Some items and rows for them; each showing differs a little:
p4: [2, 115, 41, 100, -9, -39, -31, -13, 34, 30, 45, -44, -74, 61, 30, -42, -11, -29, 105, -17, -101, -14, -2, -42, 7, -42, -40, -60, -35, 57, -41, -81, -27, -8, 48, 2, -32, 40, -43, -14, -75, -30, 13, 46, 56, 4, -83, 12, -62, 36, -2, 63, -67, -36, 18, -19, 47, 66, 69, 25, -71, -58, -15, -87, 65, 3, 48, 41, 32, 67, -63, 25, 13, -176, -52, 78, 43, 39, 22, -6, 7, 16, -108, -54, -47, 62, -35]
p19: [23, -108, 37, -48, -29, -8, 35, 25, -26, -43, -87, 14, 54, -60, 4, 13, 1, 74, -55, 0, 80, 30, -26, 88, 17, 123, -4, 34, 14, -52, 13, 116, 26, -51, -38, -12, 5, 44, 11, 36, 93, 35, 15, -63, -100, 7, 26, 5, 61, 25, 57, -114, 18, 12, -5, -33, -65, -119, -29, 11, 19, 69, 38, 100, -27, 11, -4, -34, -42, -56, 58, -30, -36, 68, 79, -118, -48, 27, -47, -27, 2, -27, 72, 49, -34, -37, 54]
p13: [83, -34, 35, -25, -41, -26, 40, 36, 48, 29, 10, -44, 17, 80, -3, -43, -40, -2, 11, -78, 22, -38, 0, 23, -21, 51, -15, 11, -80, -14, -66, 87, 16, -1, 77, 125, -75, 50, 23, 1, 31, -27, 6, 143, -24, 15, -65, 78, 25, 115, 32, -33, -60, 17, -27, -9, -38, -48, 49, 16, -66, 25, 16, 73, 81, 53, 92, 66, -42, -32, -54, 16, 38, -138, 67, -103, 34, -7, 84, -72, 1, -41, -116, 47, -45, 70, 55]
p14: [110, -73, 1, -92, -84, -24, 39, -15, 69, 53, -5, 24, 70, 79, -21, -28, -2, 10, -33, -37, 41, -15, 10, 9, -25, 39, 17, -76, -40, -4, -64, 81, -1, 35, 55, 71, -58, -34, 31, -10, 30, -52, -16, 50, -54, -3, -101, 77, 34, 62, -18, -84, -53, -51, 49, -9, -45, -76, 29, 3, -20, 54, 9, 36, 24, -24, 27, 13, -33, -46, -41, 8, -2, -145, 23, -61, 40, 0, 60, -128, 2, 44, -95, 21, 37, 60, 29]
p15: [59, -39, -50, -149, -137, -47, 46, -29, 40, 28, -47, 69, 9, 62, -71, -62, 28, 32, -70, -59, 54, 19, 35, 44, -64, 28, 62, -66, -49, -41, -35, 94, 58, 30, 68, 45, -65, -76, 35, -38, 47, -70, -56, 8, -64, 16, -43, 94, 76, 68, -14, -72, -43, -66, 18, 50, -35, -86, 9, -35, -45, 41, -35, 61, 18, -49, -14, 54, -54, -43, -31, -76, 20, -101, 60, -74, 28, -43, 48, -102, -51, 17, -52, 18, 57, 26, 60]
p10: [-49, 3, 41, 78, 122, 45, 6, -12, -61, -59, -17, -58, 24, -91, 72, 41, -71, 41, 44, 56, 11, 54, -76, -10, 48, -5, -40, 100, 27, -16, 55, -35, -48, -81, -54, -90, 88, 63, -3, 70, -1, 58, 68, -78, 23, 19, 95, -56, -8, -47, 25, 29, 38, 57, -7, -78, 6, 2, -36, 72, 48, -33, 63, -5, -37, 29, 6, -43, 11, -28, 39, 30, -30, 131, -7, -43, -62, 18, -55, 79, 20, -36, 104, -2, -40, -51, 21]
p3: [10, 84, 33, 108, 66, -36, -56, 40, 40, 1, 50, -79, -90, 22, 39, -34, -27, -49, 102, -19, -117, -44, -22, -58, -33, -69, -19, -6, -36, 53, -43, -103, -46, -27, -10, -31, -12, 82, -53, 62, -71, -16, 18, 34, 79, 7, -46, -98, -104, -13, 9, 96, -31, -7, -8, -68, 72, 92, 63, 37, -25, -34, -3, -73, 13, 82, 71, 37, 50, 18, -22, 9, -26, -26, -74, 74, 41, 55, 6, 15, 13, -27, -11, -59, -74, 33, -52]
p2: [-7, 101, 70, 114, 72, 28, -33, 24, -30, -1, 104, -74, -35, -39, 61, -25, -15, -37, 128, 15, -85, 19, -19, -71, 43, -99, -48, 4, -13, 83, 4, -86, -56, -48, -14, -25, -11, 45, -85, 15, -51, -5, 47, -24, -2, 36, -7, -68, -48, -39, 39, 69, -5, 13, 0, -46, 78, 95, -7, -36, 5, -65, 11, -131, 5, 40, 7, -28, 31, 67, -10, 30, -39, 9, -73, 26, 32, 58, 24, 76, 13, 0, 16, -88, -53, 18, -100]
p1: [-66, 53, 47, 100, 35, 23, -69, -36, -58, -33, 67, -71, -38, -37, 20, 54, -35, -49, 98, 13, -145, 39, -16, -84, 1, -86, -10, 43, 38, 43, 33, -116, -32, -49, -8, -61, 32, 30, -110, -12, -88, 6, -3, -15, 46, -20, 36, -72, -39, -65, 12, 64, 62, 79, 6, -16, 98, 54, -47, 29, 16, -44, 23, -104, -9, 21, 17, -17, 23, 63, 53, 24, 0, 61, -101, 96, -18, 14, -51, 81, 3, -45, 70, -25, 14, 7, -68]

The steps that take the first to the second take the third to the fourth, perhaps in another order. What is the fourth?
Answers are names.
A [106, -33, -42, -62, -65, -29, 13, 11, 74, 38, -13, 66, 14, 80, -11, -9, 15, 17, -45, -44, 54, -33, 38, 68, -47, 40, 16, -87, -79, -3, -64, 104, 22, 22, 95, 100, -78, -50, 37, 2, 28, -35, 4, 62, -82, -32, -68, 45, 47, 136, -22, -97, -44, -75, 9, 38, -37, -65, 52, -27, -33, 64, 12, 75, 30, -31, 63, 14, -47, -72, -45, 0, 11, -154, 79, -17, 74, -24, 45, -144, -5, -6, -84, 44, 22, 56, -5]
B [-80, 24, 16, 63, 107, 52, -23, 26, -43, -94, -24, -44, 9, -57, 70, 18, -55, 28, 35, 49, -11, 13, -16, 3, 93, 3, -31, 93, 82, -14, 79, -34, -22, -49, -31, -37, 66, 79, 25, 42, 20, 78, 43, -103, 18, 60, 88, -47, 18, -72, 34, 2, 87, 62, -8, -30, 3, -29, -78, 77, 59, 17, 10, 7, -47, 36, -32, -24, 12, 10, 55, 49, -48, 104, 3, 3, -57, 40, -61, 97, 44, -45, 93, -7, -39, -30, 18]
C [92, -79, -43, -63, -58, -45, 24, -31, 111, 61, -42, 68, 36, 57, -33, -67, -38, 2, -83, -11, 41, -23, 37, 29, -23, 63, 31, -43, -83, -5, -66, 89, 43, -13, 69, 63, -69, -46, 26, -30, 32, -46, -1, 65, -71, -5, -70, 74, 46, 62, -21, -78, -75, -59, 0, 2, -45, -27, 60, -57, 23, 28, 0, 65, 34, -25, 25, 26, -39, -12, -73, -8, -12, -127, 80, -44, 48, 5, 39, -116, -14, -16, -85, 57, 25, 42, 29]
D p10

A [-35, -62, 6, -88, -2, 9, 61, 14, -27, -61, -23, 81, 70, -43, 25, -5, -20, 51, -108, 38, 118, -16, -18, 65, -1, 77, 9, 4, 6, -37, 55, 109, 35, 53, -47, -7, 87, -1, 73, -28, 67, 2, -30, -59, -49, 9, 95, 57, 68, -44, 13, -134, 45, 16, 16, 25, -89, -77, 0, 41, 45, 52, 31, 76, -48, -3, -67, -23, -62, -29, 62, -14, 46, 59, 81, -130, -31, 16, -25, -51, -33, -1, 58, 80, -6, -22, 52]
B [-5, -103, 35, -56, 24, 29, 77, -4, -30, -39, -56, -2, 61, -44, 1, 73, 44, 82, -52, -9, 133, 28, 9, 79, -9, 122, -27, 37, 35, -31, 36, 119, 13, 17, -36, -9, 55, 22, 39, 24, 101, 31, 26, -34, -46, 62, 26, 52, 58, 23, 40, -100, 34, 38, -12, -7, -82, -100, -39, -22, 54, 23, 46, 90, -30, 7, -1, -45, -35, -70, 47, 6, -16, 81, 37, -90, -66, 11, -7, -34, 15, -49, 43, 94, -61, -4, 44]
C [-107, 27, -4, -1, 43, 36, -44, -43, -24, -63, 15, 15, -15, -91, 14, 52, 12, 58, 39, 74, 7, 53, -23, -10, 24, -21, 17, 55, 64, 10, 59, -76, 7, 13, -83, -91, 104, -22, 20, -22, 3, 28, -15, -111, -12, -12, 95, -56, -56, -76, 13, 18, 107, 19, 4, -13, 3, 30, -36, 11, 60, -12, 11, -17, -37, 29, -74, -51, -6, -23, 13, -13, 5, 133, -37, -9, -40, -14, -45, 111, -7, 45, 146, 31, 30, -77, -45]
D p10

A [51, 69, -16, 10, -104, -7, -55, -32, 14, 64, 35, 74, -26, 43, -38, -29, 1, -49, -29, -53, -70, -42, 44, -28, -51, -98, 80, -59, -26, 21, -28, -42, 61, 93, 45, -3, -45, -88, -44, -64, -30, -33, -49, 54, 28, -53, 7, 20, -42, 21, -63, 80, -41, -68, 7, 64, 37, 20, 49, -63, -32, -1, -87, -74, 17, -54, -34, -6, 83, 30, -16, -91, 55, -107, -52, 117, 2, -76, 43, -41, -46, 33, -74, -30, 65, 17, 8]
B [16, 88, 67, 106, -5, 6, -33, 31, 62, 76, 61, -51, -65, 54, 9, -72, -17, -75, 108, -53, -84, 3, -36, -44, -14, -126, 3, -53, -42, 30, -77, -78, -39, 15, 39, 3, -69, 22, -75, -38, -45, -18, -10, 96, 63, -28, -87, -12, -36, 27, -18, 118, -34, -30, -49, -23, 51, 74, 45, 11, -29, -34, -22, -138, 47, 26, 62, 27, 60, 6, -70, -24, 5, -141, -76, 53, 68, 8, 72, -26, 22, -62, -109, -34, -15, 29, -79]
C [58, 74, 30, 41, -36, -47, -25, 16, 31, 72, 18, -107, -52, 61, -3, -14, 5, -84, 56, -10, -109, -68, 8, -68, -37, -86, -32, -29, -21, 75, -76, -63, -24, -54, 52, 23, -88, 42, -77, -23, -51, -23, 38, 65, 75, -12, -75, -6, -42, 10, 32, 120, -47, -47, 27, -13, 51, 43, -1, 32, -67, -7, -20, -103, 6, 14, 69, 16, -15, 22, -23, 21, -10, -116, -83, 23, 15, -6, 72, 7, 49, -24, -92, -59, -10, 61, -14]
D p2

A [-17, 72, -18, -12, -102, -16, -26, -61, -53, -15, 70, 109, -27, 17, -79, -16, 39, -45, -70, 29, -66, 21, 42, 2, -33, -62, 92, -54, 10, 14, -6, -75, 48, 99, 5, -21, 42, -149, -31, -102, -41, 13, -60, -13, -4, -51, -10, -43, -20, -30, -70, 100, 3, -96, -14, 102, 47, 33, 36, -71, -25, -36, -57, -67, -46, -44, -70, 7, 57, 54, -29, -49, 41, 32, -88, 107, -26, -87, -2, 84, -57, 77, 13, -76, 81, -11, -44]
B [14, 120, 0, 114, -34, 6, -58, 3, 16, 78, 32, -53, -33, 76, 14, -23, 33, -56, 56, -63, -101, -17, -9, -93, -3, -55, -43, -58, -21, -3, -84, -72, -28, 41, 68, 3, -94, 3, -90, 0, -86, -51, 8, 71, 47, -18, -45, 39, -41, 54, -8, 140, -48, -45, 23, -11, 84, 61, 45, 31, -46, -8, 7, -123, 62, -3, 42, 36, 54, 57, -65, 11, -6, -99, -102, 53, 66, -12, 17, -9, -28, -2, -74, -79, -4, 67, -63]
C [-17, -95, -29, -90, 92, 0, 38, -1, -81, -70, -66, 29, 61, -36, 4, 41, 8, 81, -49, 25, 104, 11, 29, 57, 28, 49, 11, 24, 66, -38, 20, 109, 25, 24, -29, -18, 95, -43, 64, -44, 62, 54, -58, -50, -92, -12, 96, 56, 91, -6, 8, -113, 32, 40, 44, 17, -81, -73, -15, -18, 60, 31, 7, 85, -34, -6, -46, -58, -72, -69, 31, -47, -33, 64, 104, -95, -49, -16, 13, 13, -1, -20, 67, 80, 62, -60, 58]
D p15

A [-22, 52, -18, 51, -89, 21, -67, -9, 32, 106, -12, 16, -48, 86, -24, -22, 32, -79, 43, -27, -61, -23, -4, -7, -76, -66, 0, -118, -52, 25, -66, -57, -11, 25, 44, -4, -112, -38, -58, -15, -57, -36, -33, 90, 33, -30, -63, -5, -62, 50, -11, 104, -105, -64, 28, 21, 70, 116, 4, -17, -44, -42, -27, -119, 38, -22, 32, 29, 28, 77, -95, -45, -18, -140, -45, 125, 36, -14, 31, -22, -68, -6, -85, -51, 60, 26, -30]
B [4, 84, -53, 11, -75, -25, -63, -47, 46, 46, 52, 61, -25, 83, -39, -24, 30, -78, -19, -43, -40, 4, 42, -66, -44, -51, 30, -69, -16, 20, -36, -35, 76, 41, 53, -19, -71, -63, -72, -81, -63, -83, -66, 51, 43, -27, -14, 31, -31, 0, -37, 87, -28, -39, -19, 65, 90, 53, 40, -56, -80, -39, -41, -77, 4, -45, 4, -14, 30, 28, -37, -16, 37, -92, -59, 112, 7, -50, -2, -31, -19, 80, -78, -16, 62, 12, -56]
C [-81, 60, 28, 89, 48, 5, -63, -21, 11, -45, 60, -66, -34, -34, 31, 16, -70, -1, 106, 20, -78, -8, -52, -72, 12, -96, -30, 70, 20, 50, 8, -117, -85, -29, -62, -60, 20, 61, -79, 34, -42, 15, 41, -66, 43, -7, -1, -47, -77, -46, -1, 95, 58, 21, -4, -44, 61, 60, -7, 1, 28, -49, 1, -123, -32, 16, -21, -57, 18, 90, 28, 3, 16, 50, -113, 84, -61, 39, -44, 105, 40, -10, 57, -54, -37, 8, -45]
D p2

A [56, -108, -58, -99, -35, 22, 32, -56, 15, 4, -54, 56, 74, -2, -50, 2, 49, 3, -132, 26, 85, 8, 41, 39, -33, 98, 47, -88, -11, -45, 6, 135, 22, 76, -7, 76, -17, -109, 49, -33, 74, -13, -50, -1, -45, -48, -54, 70, 100, 35, -34, -118, 22, -22, -2, 45, -85, -61, -15, -46, -9, 48, -24, 102, -19, -58, -2, 23, -10, -61, -32, -6, 41, -23, 52, -24, 38, -47, 0, -51, -26, 78, 0, 50, 52, -12, 38]
B [3, -60, 16, -89, 1, 42, 48, -3, -28, -42, -48, 41, 52, -35, 16, 39, 22, 34, -86, 28, 114, 51, 7, 55, 31, 84, 33, 18, 80, -76, 17, 141, 29, -1, -63, 23, 45, -42, 30, -19, 57, 67, 18, -35, -77, -20, 46, 84, 95, -38, -16, -115, 48, 54, -34, 17, -68, -92, -32, -17, 23, 76, 32, 115, -47, -28, -46, -27, -52, -16, 46, 12, 24, 77, 79, -119, -62, 20, -20, -16, -16, -34, 40, 75, -30, -58, 67]
C [-93, 97, -12, 99, 28, -14, -69, -20, 32, -18, 38, -50, -43, -18, 40, 18, -10, -52, 97, 2, -90, -21, -19, -64, 16, -133, -36, 45, 2, 26, 20, -106, -40, -21, -41, -62, 42, 26, -60, 27, -74, -20, 65, -40, 37, 20, 32, -59, -77, -66, -6, 89, 14, 46, -26, -29, 89, 68, -9, 5, 19, -23, -11, -104, -13, 20, 2, -9, 33, 36, 1, 16, 6, 56, -75, 59, -31, 47, -56, 110, -10, -34, 75, -85, -54, -28, -48]
D p3

A [-12, 125, 44, 133, 61, 5, -52, 27, 30, 7, 63, -56, -82, -27, 67, -8, -29, -51, 129, 12, -160, 10, -31, -54, 37, -91, -45, 8, -5, 56, 1, -75, -84, -41, 15, -72, 11, 106, -88, 76, -68, -16, 24, -14, 71, 48, -17, -43, -62, -17, 7, 109, 22, 25, -6, -16, 79, 50, 18, 34, -15, -47, 8, -79, 36, 53, 34, 15, 52, 52, 7, 38, -40, 21, -86, 36, 1, 14, -30, 58, 55, -21, -7, -52, -47, 5, -68]
B [-104, 78, 27, 102, 59, 31, -64, 29, -72, -9, 47, -26, -26, -37, 63, 41, -47, -20, 119, 17, -45, 37, 0, -92, -1, -112, -56, 35, 17, 17, 39, -140, -43, 9, -45, -44, 50, 33, -10, 45, -87, 19, -9, -65, 30, 29, 23, -66, -58, -84, 22, 149, 58, 52, -6, -25, 91, 100, 13, 29, -30, -17, 27, -141, -12, 27, 2, -42, 93, 31, 4, 45, -21, 40, -92, 52, 12, 55, -33, 101, 39, -47, 29, -80, -33, -13, -52]
C [80, 34, -66, 17, -87, -3, -38, -68, 25, 91, 51, 20, -45, 66, -74, -30, 47, -66, 70, -42, -78, -6, -2, -62, -43, -100, -7, -75, -49, 33, -17, -67, 2, 12, 84, 27, -48, -32, -54, 13, -33, -29, 0, 50, 30, -15, -59, -3, -38, 37, 30, 81, -58, -49, 8, -15, 52, 16, 30, -3, -49, 10, -30, -96, 43, -30, 27, 41, 48, 59, -43, -24, -4, -97, -65, 76, 41, -18, 64, -15, -2, 39, -87, -24, 12, 25, -26]
D p4

A [-3, 84, 20, 168, 30, -27, -89, 34, 30, 26, 76, -58, -72, 62, 67, -9, -34, -73, 116, -10, -96, -1, -8, -90, -22, -93, -37, -43, -30, 24, -50, -101, -86, -45, -2, -37, -28, 47, -62, 45, -86, -30, 39, 48, 67, 37, -66, -37, -86, 8, 7, 99, -52, 5, -8, -14, 84, 83, 8, 21, 2, -44, -4, -107, 31, 23, 58, 37, 50, 38, -32, 27, -24, -93, -80, 99, 28, 43, 54, 37, 25, -20, -76, -44, -72, 46, -88]
B [-88, 70, -8, 60, 34, 7, -84, -4, -8, 5, 40, 2, -35, -55, -15, -7, -9, -19, 59, 11, -122, 35, 17, -22, -9, -87, -5, 23, 63, 57, 41, -165, 11, -8, -86, -108, 25, -36, 10, 0, -93, 48, -14, -39, 61, -12, -1, -94, -63, -42, -28, 107, 48, 6, 27, 54, 56, 68, 8, -4, 27, 2, -11, -119, -85, 17, -26, 1, 34, 71, 34, 2, 25, 46, -45, 80, -56, -52, -33, 133, 10, -13, 31, -72, 25, -55, -22]
C [54, 60, 0, 71, -40, 45, -48, -7, 46, 65, 66, -6, -29, 64, -10, 32, -3, -61, 87, -41, -87, -36, 5, -51, 2, -92, 7, -79, -43, 33, -60, -74, -20, -57, 69, -2, -65, 8, -48, 50, -70, -35, 40, 76, 37, -4, -38, 3, -100, 24, 8, 90, -57, 3, -37, 5, 62, 28, 48, 66, -37, -19, -2, -134, 83, 29, 32, 22, 16, 68, -29, -9, 6, -108, -61, 104, 67, 3, 2, -18, -4, -42, -94, -66, 15, 75, -43]
D p1

A [-84, 59, -49, 5, -28, 43, -76, -5, -36, -46, 2, 39, -35, -54, -70, 19, 36, 11, -5, 57, -47, 52, -3, -48, 21, -45, 41, -14, 37, 34, 45, -90, 20, 120, -54, -34, 32, -106, -89, -57, -49, 31, -49, -55, 24, -9, 84, -67, -36, -78, -57, 23, 29, 12, -15, 48, 54, 41, -25, -58, 50, -33, -56, -32, -58, -57, -110, -41, 61, 20, 46, -25, 24, 107, -34, 50, -56, -71, -59, 48, -56, 34, 100, -16, 68, -49, -12]
B [41, 69, -71, 24, -91, -18, -61, -23, -4, 32, 38, 111, -41, 23, -63, 4, 15, -49, -31, -19, -65, -19, 44, -50, -72, -41, 14, -113, -50, 42, -27, -65, 14, 73, 77, -5, -40, -75, -68, -25, -77, -22, -39, 23, 0, -45, -61, -42, -65, 21, -35, 83, -73, -86, -3, 12, 78, 48, 69, -29, -16, -5, -53, -91, 9, -55, -3, 15, 13, 48, -19, -8, 33, -77, -81, 130, 32, -30, 48, -7, -36, 76, -82, -73, 131, -6, -55]
C [37, 54, -75, 19, -102, -27, -62, -26, 37, 50, -56, 57, -40, 58, -91, -10, 22, -67, -25, -25, -72, -23, 48, -55, -41, -91, 76, -52, -57, 43, 7, -30, 39, 62, 30, -10, -40, -91, -72, -27, -31, -45, -36, 64, 61, -46, -41, -10, -37, 65, -10, 101, -46, -61, -16, 48, 55, 39, 60, -29, -33, -36, 14, -68, -4, -65, -3, 39, 48, 44, -31, -36, 28, -105, -71, 115, 50, -30, 15, -6, -49, 69, -51, -55, 72, 49, -23]
D p4

